(in the rows, 128 means zero)
Each name stands for a flat space through zero: a line, a plane or more. A row that begins with a name and a colon came from that space; any other row is followed by the name of the space it lies nearest, among the names in its block.
sn_lz: [135 124 121  89 120 142 150 127 152 109 175 116 129 150 115 112 116  91
 131 158 154 142  95 121 123 164 157 144 166 141]
hs_gl: [135 109  53 176 144 116 101 134 147 116 107 128 137  81 114 136 136 172
 113 131 133 136 109 118 133  53 130 116 132 149]
hs_gl: [147 115 121 136 137 125 108 131 151 117 137 126 118 124 132 132 132 130
 116 127 119 114 119 144 135 120 126 129 147 133]
sn_lz: [140 128 137 129 149 115 134 106 120 126 134 133 103 144 134 112 131 148
 111 129 132 130 163 145 136 137 103 140 132 146]
lp_bp: [117 136 148 117 116 149 116 123 125 134 135 122 161 126 141 126 114 132
 158 100 135 126 110 145 115 135 129 132 117 106]
sn_lz: [176 108 140 127 150 105  97 108 174  96 176 124 124 143 135 119 120 168
 149  96 101 114 146 166 116 128 100 156 128 172]
ld_qt: [190 155  87 132 127 110 104 137 128 191  50 151 134 111 166 176 152 104
 104 136 114 143 127 169 154 106 136 127 106 121]
ld_qt: [ 96 143 143 146 125 135 147 123  99 134 114 132 152 125 125 114 117 162
 151 122 129 142 158 100 113 122 113 124  95 124]
lp_bp: [ 85 146 109  73 105 168 150  78  88 128 138 105 190 112 119 108  92 141
 182  87 215 176  71 139 104 124 145 142  99 106]
lp_bp: [169 130 107 113 143 124  75 107 128 170 121 136 128 129 166 135 141 122
 103  96 148 125 107 221 149 125 125 149 146 122]
dt_gz: [134 119 136 113 141 165 123 120 164 106 200 115 134 155 137  81 109 118
 116 156 159 127  98 153 128 167 141 154 206 129]
sn_lz: [112 119 130 195 118 132  69 168 144 135  97 133 176  83 139 156 130 173
 163  83  71  95 119 121 110  67 120 102  92 102]
hs_gl: [154 118 137 109 100 131 124 136 176  79 116 107 148  97 117 179 112 120
 184  95  95 110  82 105 111 104 137 111  88 114]
ld_qt: [ 84 151 168 172 106 183 136 165 136 129 128 126 201 119 140 110  97 151
 177 146 103 125 128  74  98 132 135 114 121  86]
sn_lz: [135 122 178 135 143 115 112 108 125 112 131 128 109 135 141 128 126 165
 140  84 100  99 167 153 126 130  84 130 104 126]
hs_gl: [116 112 114 154 148 142 116  95 119  92  92 115 108  80 127 134 123 177
 110  96 152 110 112 139 147  70  97 103 126  96]
sn_lz: [116 151 182  99 133 123 146 105  70 170 112 142  93 166 151 117 139 104
 102 119 141 125 175 162 146 181 106 135 120 107]
dt_gz: [ 91 107 125 164 140 150 123 142 148  96 183 119 142 129 110  84 115 158
 127 149 134 121 122 100 113 122 132 129 174 138]
ld_qt: [117 159 104 134 122 154 130 134 101 184 100 141 164 126 151 116 128 116
 115 154 160 159 119 139 135 132 148 133 138 106]
ld_qt: [ 98 120 183  99 111 120 150 135 118 108 164 120 112 157 108 125 124 104
 152 113 110 110 141 103 110 170 128 126 114 129]
lp_bp: [ 83 121 135 171 139 129 113 131  88 139  94 135 111 105 129 126 141 157
 102 109 127 106 148 125 140  96 106 101 121  98]
zf_nc: [126 116 134 126 138 125 126  99 114 103  99 119  95 103 126 144 130 147
 116  95 139 110 124 141 145 100 102 110 114 106]
zf_nc: [148  93 151 155 146 128 109 158 183  82 157 122  71 133 125 132 140 109
  84 157  85  72 123 121 148 135 125 111 194 122]
ld_qt: [114 119 133  90 138 125 127 100 101 136 161 124  99 152 126 105 134 108
 102 115 171 129 120 170 139 158 129 144 156 130]
zf_nc: [126 141 112 112 113 139 140 135 129 143 138 128 159 135 125 122 120 110
 144 146 144 153 110 117 117 141 153 139 129 134]
hs_gl: [ 93  83 109 221 124 102  92 197 152  91  90 129 107  68  92 173 155 154
 117 121  47  71 127  55 127  43 126  65 112 118]
zf_nc: [115 165  86 180 126 172 124 151 123 179  98 144 207 109 154 103 114 156
 134 174 147 170 123 111 120 105 148 132 139 112]
ld_qt: [165 116 147 157 146 132  82 120 165 105 114 125 126 105 156 146 123 169
 134  89  94  91 128 166 135  96  94 122 124 112]
lp_bp: [139 138 158 114 122 148 151 126 150 105 144 120 137 142 132 121 109 121
 147 146 122 128 128 111 120 155 128 133 135 122]
hs_gl: [129 127  80  72  98  96 100 143  99 193 123 136 136 134 121 163 158  54
 125 101 151 147  77 172 130 138 180 139 113 138]
ld_qt: [121 134 131 125 116 140 134 145 132 137 133 128 141 134 129 127 126 106
 132 145 126 131 116 116 124 142 146 127 138 119]
sn_lz: [159 108  38 188 147 106 101 140 174 104 113 130 152  79 110 138 131 189
 129 141 114 145 117 105 123  41 129 124 123 176]
lp_bp: [154 155 179 104 121 169 116 114 141 145 130 126 161 144 176 125 105 118
 153 112 129 121 116 176 127 167 121 145 134  87]
dt_gz: [105 106 146 111 101 149 121 140 144  86 122 103 122  96 111 164 121  99
 147  97 122  91  64 110 126 112 144  94 125  79]
dt_gz: [189 160 148  77 144 154 149  72 138 134 131 126 126 158 171 110 106 122
 122 140 170 152 132 188 145 175 111 165 149 121]
hs_gl: [139 150 130 136 139 148 163 106 137 114 139 127 155 139 134  93 101 167
 147 159 144 161 156 107 116 137 113 147 128 146]
zf_nc: [116 140 138 208 162 116  83 151 102 194 122 165 140 147 165  89 148 181
  94 138  95 121 208 158 132 124  96 140 141 141]
lp_bp: [142 127 141 107 123 146 104 117 148 124 154 119 154 132 144 126 114 127
 153  99 135 122  98 166 119 139 131 143 135 118]
hs_gl: [186 154 157 120 150 161 166  94 184  89 177 122 157 165 153  78  82 168
 158 175 134 157 161 126 113 171 104 172 156 159]
zf_nc: [ 76 141  53 153 138 127 100 102  46 199  82 143 168  91 132 109 141 175
 112  93 200 173 120 165 133  68 128 129 101 122]
hs_gl: [115 170 217  27 115 183 189  31  70 112 113 102 127 148 157 116  82 120
 168  74 207 143 119 173 133 192  92 141  90  58]
dt_gz: [117 110 136 128 134 148 153 139 164  81 194 114 117 150 105  90 113 118
 120 176 135 124 118  91 120 157 143 135 188 145]
ld_qt: [ 74 167 146 118 124 170 136 109  55 198 120 139 168 147 158  84 119 126
 122 127 189 158 136 160 129 163 131 142 136  87]
sn_lz: [134 112 118 144 127 142 105 149 177 104 177 120 159 128 124 113 115 138
 148 136 115 121 101 123 109 124 144 138 159 143]
dt_gz: [138 152 157 108 113 126 127 131 103 169  86 139 128 135 153 157 137  96
 130 113 115 123 137 150 137 149 127 123  98  98]
dt_gz: [ 91 102 164 103  88 154 102 180 146 119 154 111 121 125 118 159 136  43
 130 114 107  74  50 122 127 155 176  99 164  69]
lp_bp: [137  82 120 116 144 135 142 109 192  25 208  95  99 127  88 102 105 147
 134 139 141 113  94 102 119 123 127 134 179 161]
zf_nc: [144 131 163 135 130 122 139 111 135  94  97 122 118 113 132 151 118 161
 153 100  98 111 154 114 126 111  91 114  82 117]
lp_bp: [121 165 208 167 131 156 187 150 117 126  78 142 101 147 151 123 121 122
 106 195  81 109 204  64 144 167  98 100 129  84]
zf_nc: [107 125  95  88 111  98 124 139 103 172 178 136 150 162 105 112 142  92
 141 125 152 163 117 139 106 158 168 158 124 177]
dt_gz: [108 116  68 185 144  73  81 170 103 197 144 163 142 140 117 107 168 152
 101 136 105 145 173 136 118 102 140 144 128 194]
sn_lz: [112 135 130  96 120 148 164 127 119 128 150 122 119 150 119 109 123  85
 112 167 163 144 111 113 133 168 153 133 163 121]
dt_gz: [173 138 117  91 128 117 150  84 131 106  85 119 110 109 131 162 121 132
 138 108 144 142 121 141 141 110 111 127  88 128]
zf_nc: [141 105 166 112 137  98 120 133 140 113 167 129  77 162 122 128 144 106
 111 120  96  95 153 144 133 164 117 135 145 149]
[ 83 152 216 144 102 186 120 156 122 143 139 126 187 141 159 113 101 128
 177 113  99 102 130 117 102 167 126 120 122  63]	ld_qt
[119 107 118 192 146  95  85 167 136 145 145 147 127 131 124 118 151 163
 114 127  76 107 170 123 120 104 117 127 133 163]	zf_nc
[ 59 118 152 175 115 145  75 196 110 182 164 144 160 143 136 104 145 107
 118 128  99  95 123 131 114 147 156 119 166 101]	dt_gz
[104  90 190 149 138 152 146 107 171   4 164  91 104 103  98 119  92 191
 166  96 102  77 128  75 111 104  83 101 125 110]	sn_lz
[122 121  71 119 116 102 103 145 109 170 116 137 136 117 116 148 153 100
 116 118 142 144  99 144 130 107 161 128 120 144]	hs_gl
[151 171  93 122 134 112 107 114  61 240  44 163 130 128 177 148 160 106
  82 123 157 160 149 201 163 126 127 137 105 109]	lp_bp
[112 119 131 160 129 141 117 142 142 109 132 124 142 111 124 124 121 152
 137 126 113 114 123 108 120 107 124 116 133 118]	sn_lz
[139 138  86 105 138 129 157 122 123 151 154 135 117 158 123  94 134  95
  88 191 175 169 127 132 141 161 155 153 179 160]	sn_lz
[ 99 119 112 155 119 117  77 149 104 164 101 136 149  99 132 150 146 139
 134  80 114 112 113 149 124  88 132 112 100 109]	dt_gz
[169 115  73 135 127 105 103 133 168 116 124 126 149 102 119 153 130 145
 148 117 114 140 103 131 119  83 139 134 110 163]	sn_lz
[117 119 117 152 141 116 101 150 123 160 154 143 124 147 132 105 146 125
  98 143 121 123 144 146 131 138 135 138 162 146]	zf_nc
[173 139 135  64 112  95 119 109 121 157 116 132 121 146 142 167 139  88
 147  87 124 136 121 180 129 154 133 148  86 140]	sn_lz
[174 112 155 131 151 144  39 115 164 141 150 127 127 129 184 131 131 137
 112  71 116  79  99 243 146 131 108 145 171  98]	lp_bp
[ 88 137 174 102  97 141 156 119  93 111  91 114 130 109 117 159 117 116
 167  87 126 115 117  97 119 128 121  98  70  79]	hs_gl
[158 166 112 154 166 120 121  88  96 188 112 157 156 151 171  83 125 195
 117 135 151 174 203 181 132 129  88 170 115 163]	dt_gz
[181  70 118  97 157  72 104  95 171  58 169 111  38 130 102 149 147 129
  98  89 116  89 119 170 148 114 104 134 147 175]	ld_qt
[131 114 138 114 125 108 131 115 129 100 124 119 106 120 112 148 130 134
 141  97 117 115 129 124 126 116 115 120 100 134]	zf_nc
[126 130 191 143 125 137 147 150 151 102 148 128 121 152 130 120 118 127
 143 149  79 102 164  91 117 162 114 123 132 122]	hs_gl
[123 120 203 186 165 160 144 117 154  62 140 121  91 132 142  92 107 190
 110 149  94  81 186 102 138 133  67 112 163 103]	hs_gl
[ 64 139 189 174 110 138 177 174 105 116 112 135 128 135 107 120 124 132
 143 166  76 111 184  25 110 144 120  93 104 106]	dt_gz
[113  87 151 166 127 114  77 166 167  94 169 122 126 119 114 137 135 146
 146  93  67  74 121 120 109 108 123 114 134 134]	lp_bp
[128 138 152  27 102  93 160  95  91 147 169 124 123 181 110 129 128  79
 168  92 155 159 134 151 107 195 142 164  82 165]	zf_nc
[ 79 113 169 141 116 188 109 138 143  91 154 104 153 106 131 116 103 133
 148 105 136  89  74 121 118 125 133 106 160  63]	dt_gz
[128 132 192 171 157 167 161 102 154  57 132 116 115 124 140  94  92 199
 135 146 111 104 176  93 129 127  70 118 142 106]	hs_gl
[157 134 215 158 149 163 148 136 173  84 133 126  88 150 160 114 113 131
 103 174  79  79 171 112 147 170  91 116 176  91]	lp_bp
[176 154 161 104 154 171 171  83 146 105 122 122  96 150 164 103 105 121
  92 178 163 134 140 152 161 172 104 142 180 101]	lp_bp
[125 137 152 111 131 114 150 101  90 130  90 130  93 128 130 143 135 129
 118 107 133 124 157 133 142 131 102 118  94 114]	sn_lz
[155 165 144 146 114 185 162 143 172 112 100 123 180 116 153 130  92 131
 159 182 114 143 117  82 121 133 136 121 134  93]	zf_nc
[170 137  37 166 130  99  66 166 145 206 108 157 183 114 148 143 154 133
 120 140 113 161 116 165 125  86 161 149 126 171]	sn_lz
[102 138 148 151 124 146 103 133 105 155 107 133 155 115 149 128 126 147
 138  99 123 116 130 145 125 116 118 119 112  93]	dt_gz

Rows lie near named flat spaces through zero. A row that begins with a name and a colon came from that space; any other row is followed by the name of its block's space that it lies nearest.
mm-zr: [145 132 128 132 128  96  99 155 103  81 160 158 134 119  47 141 124  97
 131 137 130 124 174 135 121 108 159 132 116 106]
mm-zr: [120  72  97  96 119 124  81 174  88 137  95 153 146 130 141  97 137 175
 124  96  92 150  96 135  56 106 126 124 102  92]
bq-zn: [119  92 163 165 106 123 128 165 113 138 152 123 153 116 103 132 116 127
 131 109  80 136 112 138 103 137 172 158  89 113]
gt-rp: [111 101 164 142 170 158 179  76 163 156 122 139 114 155 125 117 132 156
 145 162 142 122 116 117 148 139  81 132 179 131]
mm-zr: [119 122 122 111 127 134 130 118 131  85 121 116 119 113 140 129 144 115
 115 134 169 139 146 138 116 116 116 116 113 119]
mm-zr: [144  90 111 153 135 132 163 109 106 103  91 153 107 148 136  94 127 155
 133  83 160 174 111 120 117 131  92 131 158 132]
bq-zn: [162 126  80 166 136 118  94 183  61 112 144 173 113 161 118  99  76 138
 134  73  42 140 100 125  98 133 162 127 138 138]
bq-zn: [144 143 151 146 150 105 139 116 145 153 146 170 134 151  46 137 122 126
 158 153 129 112 155 116 162 130 128 143 175 121]
mm-zr: [162 129 174 130 132  89 144  74 108  94 177 125  97  96  77 144 118 100
 131 163 176 132 152  83 165 133 114 127 146 130]
gt-rp: [119  97 129  73 140 146 135 128 139 153  94 129 128 128 177  94 147 195
 152 117 131 151  85 109  76 143  89 123 138  97]
gt-rp: [149 114 155  76  97  80 111  86 116 192 121 104 113  91 172 120 126 159
 140 130 143 153  78  64 119 144  99 120 130 111]
gt-rp: [134 186 140 132 126 153 143 149 135  76 179  80 128  98 141 155 124  91
 118 137 121  98 150 135 154 155 165 130  97 159]
mm-zr: [107  69 129 189 115 109 116 112 112 164 108 153 130 154 107 128 111 109
 107 124 108 143 119 148 129  93 133 135 126 125]
gt-rp: [121  60 141 141 151 138 140 166 116 140 107 191 164 158  52  98 148 190
 155 110 103 140 123 140  89 119 120 160 147  90]
mm-zr: [150 104 107 150 133 130 143 143 101 164  96 163 129 161 137  90 114 184
 148  72  93 154  80 111 115 146 112 142 163 137]
gt-rp: [121  93 125 137 145 146 135 124 107  78 129 137 117 130 117 118 134 128
 113 132 141 135 138 140 113 112 114 123 124 125]
bq-zn: [142 158 140 162 147 134 162 168 153  68 169 143 104 144 116 115  87 108
 182  94 109 165 138 137  80 173 174 140 136  97]
gt-rp: [111 123 112 105 118 142 122 130 132 108 101 114 146 114 135 136 165 126
 102 134 166 121 149 150 131 105 115 122 105 131]
fb-pj: [139 118 145 165 143 161 199 114 128  86 123 127 128 133 109 118 145 145
 131 106 166 139 135 129 157 150 106 151 149 157]
fb-pj: [157  82 169 128 105  73  98 138  76 182 161 143 130 106 101 115  97 159
 148 114  69 148  77  75  99 143 146 146 120 100]
bq-zn: [177 199 137 143  96  71 133 108 139 185 149 114 102 123 154 137  80 106
 163  98 116 149 101  77 162 175 152 132 155 145]
mm-zr: [161 167  86  99  79  98  73 158  81 202 108 111 159 110 161 134 130 153
 105  91  80 102  89 101 163 129 143 129 110 172]
bq-zn: [120 102 129 153  95 108 118 114 120 192 104 117 131 131 165 126 113 130
 115 106 105 145  87 122 130 124 131 133 118 136]
mm-zr: [130 124 149 116 141 144 166  90 142 125 126 108 106 121 164 118 132 147
 137 135 157 140 109 105 134 150  94 124 147 135]
mm-zr: [ 92 113  67 117 103 128  67 161 123 107  89 123 132 133 178 128 130  95
  92 111 122 143 137 181  75  81 149 100  76 106]
fb-pj: [137 119 175 128 121 124 134 171 120 141 168 125 157 107  91 129 125 154
 154 120  81 121 113 113 109 158 164 160 106 110]
gt-rp: [124 137 133 142  79  96 124 109 136 140 110 102 145 101 122 158 147  87
 101 124 178 135 152 138 164 109 138 135  98 140]
bq-zn: [115 122 117 130 132 147 121 110 118 143 120 112 127 131 156 133 132 128
  97 145 117 103 117 133 153 114 112 117 126 159]
bq-zn: [103 107 157 156 102 130 142 130 150 165 115 113 163 122 114 145 146 122
 118 129 130 123 130 149 143 122 143 153 103 129]
fb-pj: [142 113 151  99 157 120  88 113  78 117 198 123  92 108 127 126  93 130
 120 181  72  97 105  85 118 129 126 104 129 126]
gt-rp: [103 153  89 118 103 132 119 110 162 134  78 103 131 129 181 143 150  96
 100 125 179 133 147 160 142 103 117 108 113 140]
gt-rp: [111 161 142 128 162 199 179 190 182 115 139 122 157 148 138 116 139 168
 171 110  88 111 124 156 103 179 153 155 131 124]
fb-pj: [147 105 150 150 142 109 120 114  92 125 173 139  93 129 121 117  82 124
 137 136  85 137 101  96 115 140 135 123 141 123]
fb-pj: [148 124 135 115 123 145 149 145 107 157 117 121 153 119 136 113 147 187
 134  99 109 120  93 104 142 155 114 150 133 153]
mm-zr: [174 124 126 143 134  93 125 132  85 125 145 168 110 138  87 109  99 144
 152 101 109 149 115  91 126 142 129 135 161 125]
fb-pj: [125  42 158 138 141 148 140 148  76 118 133 150 152 122  83 104 146 186
 121 120  98 129 103 122 103 122 114 154 117 119]
bq-zn: [149 121 130 118 150 111 113 146 106 110 146 173 133 136  55 121 128 142
 147 137 119 121 149 117 120 120 130 134 149 107]
fb-pj: [169 111 140 135 142  54  88  85  87 175 165 177  73 146 101 112  60 124
 157 146  86 150  95  63 118 128 119 109 182 103]
gt-rp: [129 136 168 120 131 120 147 107 158 202 129 131 151 130 101 138 141 156
 150 153 124 105 118 104 165 144 115 148 156 131]
fb-pj: [151 182 132 110 139  89 103 125 151 167 158 150 111 141 107 136  94 113
 168 150 103 118 134 100 133 144 146 118 163 109]
fb-pj: [101  77 128 154 145 168 119 146  93  85 151 117 115 130 155 117 110 123
  98 133  77 123 108 152  91 116 140 120  94 132]
bq-zn: [105 111 131 140 153 132 154  87 178 150  92 159 121 166 110 123 139 129
 145 150 171 140 147 143 134 112  93 125 172 108]
bq-zn: [150 166 127 102 127 138 113 164  97  86 167 111 149  95  95 147 145 125
 113 138 117  85 154 123 154 133 150 133 103 154]
fb-pj: [130  86 137 148 111 106 103 112  82 123 151 113  97 111 160 123  92 109
 106 124  99 150  94 111 104 120 137 115 102 125]
[125 163 116  57 104 131 110 126 141 142 103  89 159  89 151 149 182 140
 105 147 174  97 144 124 157 118 108 120 103 143]	fb-pj
[111 109 101 126  92 122 102 125 110 132  90 109 147 112 148 140 154 112
  81 120 153 127 135 151 139  90 123 121  91 143]	mm-zr
[102  97 123  93  78 107  93 120 121 124  94  94 153  83 145 148 172 108
  83 137 183 136 145 147 119  85 122 120  67 113]	fb-pj
[159 141 100 171 128 158 197 143 119 126  73 153 161 157  99 108 162 178
 133  57 159 135 129 134 184 149 103 166 169 185]	mm-zr
[131 205 164 127 117 135 166 135 185 128 146 106 183 105  48 182 179 100
 132 162 181  72 203 145 217 139 150 162 124 157]	bq-zn
[145 105 152  94 118  79  77 106  85 148 168 125 108  95 118 133 106 123
 122 163 106 124 109  82 116 117 127 112 117 107]	fb-pj
[116  98 184 150 140  96 140  59 159 224 128 155 133 149  68 144 126 132
 141 188 135 109 128 103 179 113  98 141 178 120]	bq-zn
[152 128 171 119 110 115 145 133 111 134 157 105 141  90 112 133 135 147
 138 121 126 128 113  93 140 158 137 151 113 133]	fb-pj
[128 110 127  71 120 130 106 115  99 102 124 104 134  87 137 133 165 141
  96 153 165 113 135 116 130 106  99 113 101 130]	gt-rp
[153 212  57 166 130 127 125 154 143 128 116 142  97 177 180 118  75  97
 148  71  93 143 121 141 134 153 160 112 161 158]	mm-zr
[128 152 139 140 138 152 155 170 156 134 141 128 139 142 137 118 115 147
 166 101  88 132 113 135 105 169 157 147 131 120]	gt-rp
[154 114 139 165  95  88 137  69  90 153 120 118 119 112 112 143 127 107
  94 125 166 133 125  99 198 113 106 134 138 173]	mm-zr
[ 93  98 105 130 107 151 102 146 113 113 110  97 135 117 185 129 134 114
  85 119 111 129 114 163  99 104 140 116  74 133]	fb-pj
[179 181 136 133 142 128 173 143 120  77 150 146 142 121  49 134 148 138
 152 111 167 114 172 109 181 157 129 154 160 156]	mm-zr
[103 172  87  80 125 176 117 178 163 132  97  97 157 128 197 127 157 149
 125 113 114 106 123 162 106 138 138 119 100 134]	mm-zr
[ 92 116 127  93 139 129  61 167 132 127 156 135 143 124 111 141 125 110
 120 177  77  96 145 156  80  96 161 111  90  84]	fb-pj
[146 126 163 119 148 129 157 113 129 115 154 133 120 119  98 123 131 148
 151 142 142 128 129  99 135 150 113 138 150 122]	mm-zr
[143 161 161  86 129 124 135 127 136  93 171  98 125  85 118 144 139 121
 140 154 153 116 147 104 132 151 135 128 113 119]	bq-zn
[105  76 143 172 101 164 186 206 149 145  66 149 216 142  79 110 184 191
 148  48 127 156 124 179 101 141 150 199 100 112]	fb-pj
